[-128    3  -26  201  209 -227 -111  189  -18  182 -123   44 -215 -113
  -12  215  -95   -6  235   36 -208  120   42  116   15   -6  -70  -20
   70   88  -70   38 -304    5   50] -> 5
[-147    7  100  -43   -1   32  145  243  126   56  -59   -1 -248 -223
   10  105  -40   80  160  -50 -127  102 -197   49   40 -258   64 -252
  -47  -24 -206  251  388   10  -42] -> 3
[  83 -286   65 -248  -83   97  242  291  150   84  144 -151  -66 -384
   69 -117  128  -35   88  157  -27  299 -753   44  396 -473   65 -451
   81 -379  -42 -130  236   56 -123] -> 1
[ 164 -420  -82  -54   13   42  117 -424  100 -224  -34  136  277  120
  200 -124  -52 -260 -414  -96  151 -194  148 -113 -254  134   59  -26
 -188   94 -213 -182  806  140  -11] -> 4
[  49    4 -239  -43 -133   24    7   -9   79  -56  -18  -69   61 -131
   55 -111   85   41  -13   28   39   28 -138  -51  -38 -291   14   66
  -99 -226 -121 -112  265  -52   59] -> 2
[  -1  144  317  -68  -90  101  161  -90   38  -23  249   13   83  233
  -73  -65   59 -123 -124 -132   58 -160   65 -198 -123  255  -39 -325
   38   67   33    4 -113   97 -170] -> 5
[ 304  -51  -89   17  -96   80  -40 -304  -51 -250   73   -6  268  236
   96 -111  -81   64 -215  100  144 -337  426 -104    8  300  -69  404
  -85  237  177 -241 -205   57  -12] -> 0
[ 179  -73 -215 -177 -305   13  230  -12  104 -175 -178   92   96 -140
  248  -78  234 -152 -132  -73   89   31 -507  -76 -243 -467  118 -168
  -10 -299  -41  123  747 -113   14] -> 2
[ -28 -221  171 -108   -4  -48  168   10  -11   52    1   31    2 -135
   39   -8   38 -116  -51  -41  -24  159 -330  -68   67 -126   18 -353
  139  -40  -93   71  146   27  -78] -> 2
[  90   59  391 -239 -150  278  370 -175  188  -40  390   19   35  400
  -33 -136   31 -144 -211 -181   74 -474  189 -166  -52  312  164 -227
   -8  258   -8  160  131   11 -219] -> 8
[  58   56   12 -122 -115  -59  132  112  -36   10   19   53   33  -56
  155  -17  198 -157   -3  -19   -2   44 -352  -98  -96 -255    8 -131
  154 -131  -27   86   40  -31  -25] -> 7
[ 162  -63  131  -90 -133 -192   62  -53 -218 -166  -72   91  173   94
  130   40  125  -90 -169  -33  -33 -112 -158  -15 -131  -34  -47  261
   80   21   58  -48    2  -66 -118] -> 9
[ -68  -88  214   44  145  155  132   18  154  -50  220  -15 -184  -23
  -65  126 -189   91  -14  -79    6 -148  116  -39  114  116   11 -257
 -140  133 -297   97  424  197  -40] -> 8
[  45 -262   66   17   70   61  113 -278   69 -131   83    7  122    0
    5  -10   33 -137 -289 -123  105  -38  -99 -152 -126  129  -26 -450
 -120 -160 -178 -161  617  138  -42] -> 8
[  48   -7  552  -68   49   55  103 -215 -172   28  278   38  202  302
 -175  -35  -51 -100 -247  -64    9 -153  328 -107  -57  532  -89   70
  241  347   88  -90 -343   87 -245] -> 9
[-100 -246 -176   29    5 -217  -25  167  -96   16 -264   76 -115 -372
  151  104   79 -104  100  -78 -141  390 -556  158  -20 -404    8 -194
   21 -278 -158   55  415  -84   62] -> 9
[ 198 -151 -178   61   21    4  127 -360  141 -171   21  121  126  250
   80   41  -67 -117 -197 -130   82 -372  291  -41 -256  230   38   12
 -100  143  -85 -100  464  -22   35] -> 2
[ -34   -5   30 -113  -64   70  258   51  151 -148   24  169 -123    4
  211  103   42 -181  -44 -245  -26 -141 -390 -168 -178 -202   67 -420
  -96  -37 -303  398  741   25  -87] -> 0
[-178  105  202  -17   27 -119 -120  182  -32  253   53  -84 -146   -5
 -112  -46  -64   46  208   59 -195   18  186   40    4  -52   28  349
   18  292  -66   79 -574  -26  -65] -> 9
[  24 -397 -159 -221  -69 -193  122  252   58  157 -125  -32  -44 -351
  206 -178  107 -152  134  127  -97  386 -697  128  214 -522   78 -119
  139 -217  -64  -39   86  -56  -49] -> 4
[ 256   76  114 -267 -296  144  177 -133  -82 -191  117   49  201  320
  149 -185   67  -88 -118  -67   48 -326   70 -100    9  133   79  341
  125  264  221   69 -296 -123 -180] -> 3
[ 231  -29 -231  167  104 -241 -143 -237  -98  -74 -184   86   95    4
   35  150    1   11 -137  -31  -47  -77  280   64 -213  140  -31  400
  -39    9   63 -141  124 -141  137] -> 8
[ 169 -339 -175   11   72 -313 -154   32  -80  -30 -205  103   11 -107
  186   44 -108  -42   45   78  -73   56    6  262  -25 -105   -7  633
  -54  244  -69  -86  -39    4   51] -> 6
[  81  158  126  -56  -99 -106   92  109 -212  -62  -37  107   52  -26
   74   74  179  -57  -79  -44  -77  113 -443  -34 -115  -61 -106   17
  238 -168   78   90  -19  -82 -124] -> 8
[  89   73 -148   19  -89  -39   29  113  -55 -190  -90   94   27 -153
  122   83  118  -26  -66  -56   17  115 -426  -70  -72 -209 -105  -88
  -47 -317  -49   81  415   30  -17] -> 0
[ -60  301  580 -177  -50  201  236  193  -58  158  360 -101 -107  106
 -264   37  -26  127  101  -19  -34  -81   84   -9  241  200   17  -75
  296  267  146  173 -482   14 -197] -> 7
[ 105  181  239 -223 -237  118  265  179  -55  -18  212  -68   64  -10
  -28  -67  304  -93   -2    3   37   95 -552 -179  167 -164  -29 -388
  231 -246  155   32 -141  -21 -171] -> 5
[ -49 -368  -85   17  110 -438 -112  -16   46   87 -268   25 -198 -226
  177   -1 -107    9   67  -33 -223  -19  182  210   14 -290  176  317
 -273  162 -251  140  382  -43  111] -> 9
[  20   73  444  -94    5 -214    4   65 -209  117   87   -7  -98   24
  -64  -28  -43   82   17  -32 -199  -44  142   30  204  160   30  203
  154  215  150  150 -550    2 -157] -> 8
[  88   -8  -79  122    4   95 -123 -182    5  -57   39   64  103  140
   23  -13 -136  -23 -130   11   56 -198  477  107 -153  275   18  433
  -81  233   27 -157  -51   19    5] -> 9
[  81  141    0 -110 -128  128  314   92   26 -175   63   -9  -10  -89
   96  100  280  -35  -74  -56   30   22 -626 -140  -11 -318  -18 -569
  175 -518   -6   91  498  -97  -53] -> 9
[ 372   21 -125  -48 -166 -233  -95 -116 -357 -213 -119   51  382  178
   95  -51  221  -21 -181  133  105  -22 -133    8  -22  126 -179  514
  251 -125  414 -294 -514  -86  -53] -> 6
[  65 -174 -204 -124 -130   87  -31 -123  147  -16  -54  -55   29   86
   25 -200  -96   16  -49   14   65 -200  309   70  -55  -71  177  475
 -164  268  -21   23   79  -89   59] -> 0
[-188  133   18  123    9 -222  -18  170  -54  -19 -155  -55 -180 -158
  -61  211   67   46  140 -110 -149  116 -224 -112  -86 -309  -51 -260
  -64 -184 -147  223  161  -71   86] -> 0
[-207  384  596   33   85  -86   34  327 -164  214  222  -23 -249  -11
 -259  183  -16   68  195  -54 -216   67   -5  -47  143  153 -107 -154
  219  152   50  289 -667   69 -149] -> 0
[-130  -99  694 -180   22 -294  163  115 -202  246  112   83  -94  115
  -90   28  -73 -147   60  -94 -296   22   31   45   80  193   44   98
  273  514  -22  241 -516  -39 -251] -> 4
[ -19   -9 -276   34  -22   87   77   70  227  -54  -29   21  -58 -190
  129  -39   35  -61   62  -51   56  114 -238  -73  -56 -296   13 -361
 -157 -275 -185   60  565   94   76] -> 4
[  -9  -10   23  131   87 -312  -85   34 -106  115 -113  110  -77    0
   31  107  -79  -47   89   13 -241   -4  181  132 -119   72  -26  278
   59  181  -13  -32 -287  -58   10] -> 4
[ -74   93  516 -109    5 -369   46  285 -271  177   81    3 -164 -114
  -17  104  110  -19  180  -55 -320  195 -368   18  264  -57  -58 -115
  232   48   99  218 -571  -22 -208] -> 7
[ 126  -19   93   43  -24 -331  -19 -191 -238 -223 -151  113   93   45
   83  199   64   17 -159 -173  -80  -84   57  -24 -120   74  -44  114
  -39  -22    8   75  277  -95   26] -> 6
[ 229 -320 -128 -190  -44  183  215 -119  310 -169  183  -65   74   32
  107 -158   -9  -12 -224   11  196 -209 -147  -24  131  -17   85 -236
 -269 -107  -79 -198  580  117  -62] -> 0
[  -6   91  113   76  -14  206   71  -59   74 -121  -29  -41  -35    4
  -10   26 -101  116  -57   58   43 -182  273 -152  -68   35    3 -134
 -100   95  -53   35  121  142   -5] -> 3
[-227  307  419   -8    6  194  301  416   79  128  258 -193 -399 -305
 -249  179   -6  235  291  -71 -236  219 -417   10  315 -220  -15 -796
   97 -273 -107  165  136   12 -103] -> 7
[  69  244  386   -5  126   15   58   56 -117  135  292 -150  -20   48
 -225   81   56  163   -9  104  -67  -32   18  -82  266  248 -101 -223
  219  -59  220 -171 -588   25  -89] -> 7
[-158  369  395  -50  -24  312  268  247  112   74  344 -180 -194  -83
 -257   86  151   80  131  -93   28   99 -354 -218  167 -104  -34 -899
  165 -265   -5  173   33  114 -102] -> 3
[-187  -42  589 -141  100   30  253  157  -33  177  232  -34 -114  -18
 -136   29   -6  -84   41  -82 -143  125 -242  -59  186   96  -33 -484
  207  120  -81  146 -174  103 -270] -> 9
[ -33  177  450 -156 -171   84  298  167   10   15  298  -81 -144   83
 -192   31   65    9   68 -135  -83  -99 -189  -32  159   67   47 -382
  113   -8  111  168 -137  -50 -178] -> 0
[ -15 -242 -299  185  143 -196 -175 -232  149 -103 -256   12   14   17
   61   99 -177   -1  -67  -46   50 -187  534   55 -262   -3   61  266
 -466  171 -274 -141  501    2  239] -> 7
[   8  171  501  -10  -65  -54   89 -112 -139   29  171   91    2  344
 -191   79  -74  -44  -80 -130  -99 -327  539    7 -147  456   33  256
  138  462  120  138 -390  -14 -132] -> 1
[-145  204   65  103  -74  316  103   -5  101 -213  -65   45 -141  -64
   23  173 -113  105  -35 -125  -21 -144  119 -112 -177 -120   59 -265
 -216  -20 -276  234  696   46   43] -> 1
[  12  -89  -97  -17  -79  -63   -2 -295   61  -86  -70   56   77  233
   17    3   -7  -88 -150 -165    8 -320  350  -30 -310  108  111  256
 -168  203 -138   33  315 -143   42] -> 5
[  23 -115  -25  251  130 -323 -159 -106 -140 -160 -323  155  -50   -8
   -1  316 -189   89  -48 -112  -98 -140  423  146 -240  153  -55  402
 -240  217 -131   38  331   -9  109] -> 9
[-104  100   20  -44 -154  193  147  -56  129 -186  -13  -30  -78  -45
  -37  119   81   30 -105 -215   17  -86 -159  -78 -252 -220  119 -311
 -170 -217 -232  162  861 -124   31] -> 3
[-155  277  435  -67 -124   39   42  -10  -72   64   85  -17 -127  270
 -222   61 -126   92   46 -133 -171 -305  557   88 -114  182  165  410
  -20  456  -15  250 -225 -201  -76] -> 7
[ 354 -244 -457   25  -94 -240 -124 -153  -25 -119 -200   71  163  -85
  220  -66   58  -55 -136  106   -3  -37   23  194 -104  -88   20  555
  -72 -104  129 -277  143 -157   96] -> 0
[-150  185  743  -96   29 -260   83  236 -228  220  165  -11 -256   -4
 -208  130  -11   78  137  -79 -318   48   13   55  305  207   28 -102
  195  221  135  293 -627   -3 -217] -> 1
[  74  -26    0 -263 -170  270  262  -40  199  -69  153  -33   52  148
  174 -284   16  -86  -64    1   67 -201 -141 -115   67 -118  141 -151
   -3   52   11   45  100   30 -122] -> 4
[  12  -77    8    7   39  -19  112  142   89  -29  -10  -33 -179 -235
   57  157    7   82   55   -8  -52   37 -275  -41  144 -237   45 -305
 -113 -153 -189   90  418   40   13] -> 8
[   2  106  -57   49  -11   58  -35    4   25    3    1    7   10  -96
  -20    0   38  -31  -48  -18   57   73  -11  -26 -188  -56  -18  -55
   -6 -134  -45  -57  166   51   52] -> 7
[ 146   98  120 -150 -167 -197  173  132 -224   88   -4   96  -16   35
   36   45  131  -50   91  -19 -229    5 -236  104   46  -52   41  316
  395   72  234  138 -404 -266 -156] -> 8
[ 170   27  159 -181 -198 -136  141  104 -234 -131   61  -19  167 -151
  125  -36  296  -56  -89  -14  -36  229 -676 -168  203 -241 -114 -252
  248 -370  150  -22   -5    6 -158] -> 4
[-111  135  231  -40  -45  -17  113  186   -8   28   82  -40 -168  -79
 -141  118   17   56  107  -93  -77   36  -82    9   82 -107   23 -172
   26  -19  -23  200   31  -19  -26] -> 0
[ 148 -253 -313   33  100 -135  -36  -60  110   20  -21    3  -13 -151
  183  -42   -3  -61    8   65  -23  -10  -79   92   49 -171   21   64
  -59 -109 -126 -180  208    7   95] -> 5
[ -11  225  620 -318 -201   92  283  279  -82  169  310  -57  -80   67
 -129  -51  109  -11  122    7  -94   -5 -240  -79  245  -23   74 -141
  381  158  201  272 -572  -45 -265] -> 1
[  36  -56  132   33   11 -149   60   13 -113  -84  -73  121   25   50
  101  165   23  -90  -53   -2  -47 -102  -71  -24 -107   29  -40   47
   31  100  -57   42  116   31  -69] -> 9
[ 108  -50  120  -24   74  266   67 -101  143 -155  172  -77  -28   18
  -84   78 -133  170 -148   -4  151 -268  271  -47  109  146   38   -4
 -160   91 -154  -46  403  146   -1] -> 3
[ -22    5  -88  238   51  -95 -166 -323   13  -91  -74   -9   54  183
 -156   83 -172  106 -107  -99   18 -276  724  -22 -259  284   -3  282
 -280  246  -95 -153  102   -5  169] -> 2
[  -9  179  232 -173 -181  134  207  216  -12   12   90   11  -56 -103
    5    1  166  -23   27  -30  -20   80 -409  -26   29 -264   54 -267
  169 -179   26  199  156  -37 -100] -> 1
[-143  -51  221   58  204    7   90  238  127  225  176  -91 -302 -167
  -83   76 -162   53  208   51 -185   65  -16   75  191  -83   32 -263
   65   90 -182   28 -122  107  -24] -> 8
[-131  -61 -166  178   75 -284 -168  -15   18   22 -190    5  -92  -21
  -18   84 -103    9  110  -37  -95  -25  259   -3 -193  -28  -43  190
 -199  149 -133   36  -37   20  107] -> 0
[ 266 -269 -427   47  -47  -84   -1  -27    8 -272 -206   31  173 -206
  237  -16   62  -27  -89   79  124   88 -373  -45  -51 -278 -141  -10
 -104 -329  -77 -277  465  123   84] -> 4
[ -38  206   97   14  -59  -78   42  410 -150   14  -88  -33 -172 -390
  -27  195  164  149  161   50 -110  358 -707  -23  115 -414 -144 -269
  181 -418  -30  154   42  -19  -21] -> 5
[ 398 -378 -134 -246  -91 -250   15 -259   14   78   32    0  262  158
  159 -306    9  -94 -189  182  -28 -239  333  153  -15  160  127  767
   80  282  164 -405 -339 -173  -97] -> 3
[-105  -31  170   16  147  -70  109 -101  154  -44  248   40 -106  141
   91   -5  -50 -144  -75 -248  -45 -252   61 -219   51   98   29 -543
 -181  -21 -329  128  364  205  -60] -> 2
[  90 -130  -24   99  124 -240 -103  -69  -77  -76 -103  107  -10   48
   82  142 -135   11  -38  -47  -68 -147  256  144  -60  175  -30  406
 -152  254  -70  -57   59   25   15] -> 9
[  43 -162 -713  401   92 -251 -326 -294   50 -285 -351   38  106  -65
  161  115  -59  -11  -56 -101   59  -45  293   -3 -396  -86 -121  201
 -449 -221 -247 -264  607   18  352] -> 6
